Here is a tiny trained network, its code and every weight. The questions are about switching its units off for an input and a class, where a switched-off unit gives its printed mean instead of its output.

import numpy as np


def w(rows, s, z=0):
    codes = np.array(rows[::2]) - 128.0
    scale = np.full(codes.shape[1], s)
    scale[-1] = z or s
    return codes * scale


def norm(h):
    return h / np.sqrt((h * h).mean(-1, keepdims=True) + 1e-5)


def f(y):
    return np.maximum(y, 0)


def log_softmax(a):
    a = a - a.max(-1, keepdims=True)
    return a - np.log(np.exp(a).sum(-1, keepdims=True))


def net(x, mask):
    res = np.array(x, float).reshape(1, 7) / 4 @ E
    u = 0
    for l in range(3):
        y = f(norm(res) @ A[l][:, :-1].T + A[l][:, -1])
        res = res + np.where(mask[u : u + 3], y, B[l][:, -1]) @ B[l][:, :-1]
        u += 3
    return log_softmax(norm(res)[-1] @ U[:, :-1].T + U[:, -1])


A, B = {}, {}
E = w([
[160,250,100],'x0',
[253,150,171],'x1',
[174,10,175],'x2',
[158,122,61],'x3',
[103,157,127],'x4',
[167,233,168],'x5',
[28,140,211],'x6',
],0.0029)
A[0] = w([
[208,217,211,41],'L0N1',
[226,46,161,46],'L0N2',
[192,3,164,5],'L0N3',
],0.0055,0.0026)
B[0] = w([
[109,253,10,253],'L0N1',
[211,27,126,227],'L0N2',
[225,12,229,231],'L0N3',
],0.0064,0.002)
A[1] = w([
[63,158,255,1],'L1N1',
[72,127,78,81],'L1N2',
[188,253,154,80],'L1N3',
],0.0099,0.00074)
B[1] = w([
[126,155,249,192],'L1N1',
[61,120,141,192],'L1N2',
[203,144,74,255],'L1N3',
],0.014,0.005)
A[2] = w([
[192,218,35,109],'L2N1',
[1,144,162,121],'L2N2',
[90,245,129,9],'L2N3',
],0.0067,0.0011)
B[2] = w([
[198,253,156,252],'L2N1',
[169,229,62,212],'L2N2',
[168,10,147,169],'L2N3',
],0.0067,0.0045)
U = w([
[111,115,97,11],'0',
[166,5,127,157],'1',
[35,145,95,147],'2',
[111,105,82,2],'3',
[98,153,218,142],'4',
[215,211,79,175],'5',
],0.013,0.0098)

Each question gives the input, the list of numbers given to net, and the class t.
The units are the neurons (one row each of A and B). Each row of codes is followed by its name. A weight is (code - 128) times the scale printed after its matrix; where a second scale follows, it is the last column's (A, B and U).
mask holds one flag per neuron, layer by layer. A switched-off neuron (its flag False) gives its mean, the last column of its row in B, instead of its output. The means were averaged over made-up inputs and are rounded, as every weight is.
A unit's drop is (log p(t) with every unit on - log p(t) with that unit switched off) / (log p(t) with every unit on - log p(t) with every unit switched off).
The circuit of an input: a set's keep is (log p(t) with only the set's units on - log p(t) with every unit switched off) / (log p(t) with every unit on - log p(t) with every unit switched off). Starting from all 9 units, units are removed one at a time, each time the one whose removal leaves the highest keep (on an exact tie, the one counted first), for as long as the keep stays at least 0.8.
circuit, biggest first: the units of the circuit, biggest drop first
most important unit: the unit with the biggest drop
k most important neurons: the k neurons with the biggest drops, biggest first
drop of u: that unit's drop, to one decimal
input [8,-8,8,2,4,-4,-5], class 2: most important unit -> L1N3
input [-6,-6,3,7,8,0,-2], class 2: circuit, biggest first -> L1N3, L0N2
input [5,-4,2,-6,-4,-5,-3], class 2: 2 most important neurons -> L1N3, L2N1
input [0,-7,3,1,-3,3,1], class 4: 4 most important neurons -> L0N1, L0N2, L1N1, L1N3
input [1,-3,8,8,-7,1,-8], class 1: circuit, biggest first -> L1N3, L2N1
input [1,-2,5,6,7,-5,-4], class 1: circuit, biggest first -> L1N3, L2N1
input [-5,-5,7,-3,-2,-5,7], class 4: 2 most important neurons -> L1N1, L1N3
input [-5,-5,-1,-3,5,-8,-7], class 2: circuit, biggest first -> L1N3, L1N2
input [-6,-8,5,6,8,6,0], class 4: 3 most important neurons -> L1N3, L0N2, L0N1
input [-1,-5,1,-2,-2,-2,4], class 4: 2 most important neurons -> L1N1, L0N1
input [5,-2,5,8,3,-7,4], class 2: 2 most important neurons -> L1N3, L0N2
input [6,-1,6,-1,-4,-5,6], class 4: drop of L1N3 -> 0.2
input [-2,8,1,4,-7,-3,-1], class 1: drop of L1N3 -> 0.1
input [6,-4,6,-6,0,-2,3], class 4: most important unit -> L1N1
input [-1,-7,4,-2,4,-1,-3], class 2: drop of L0N2 -> 0.1
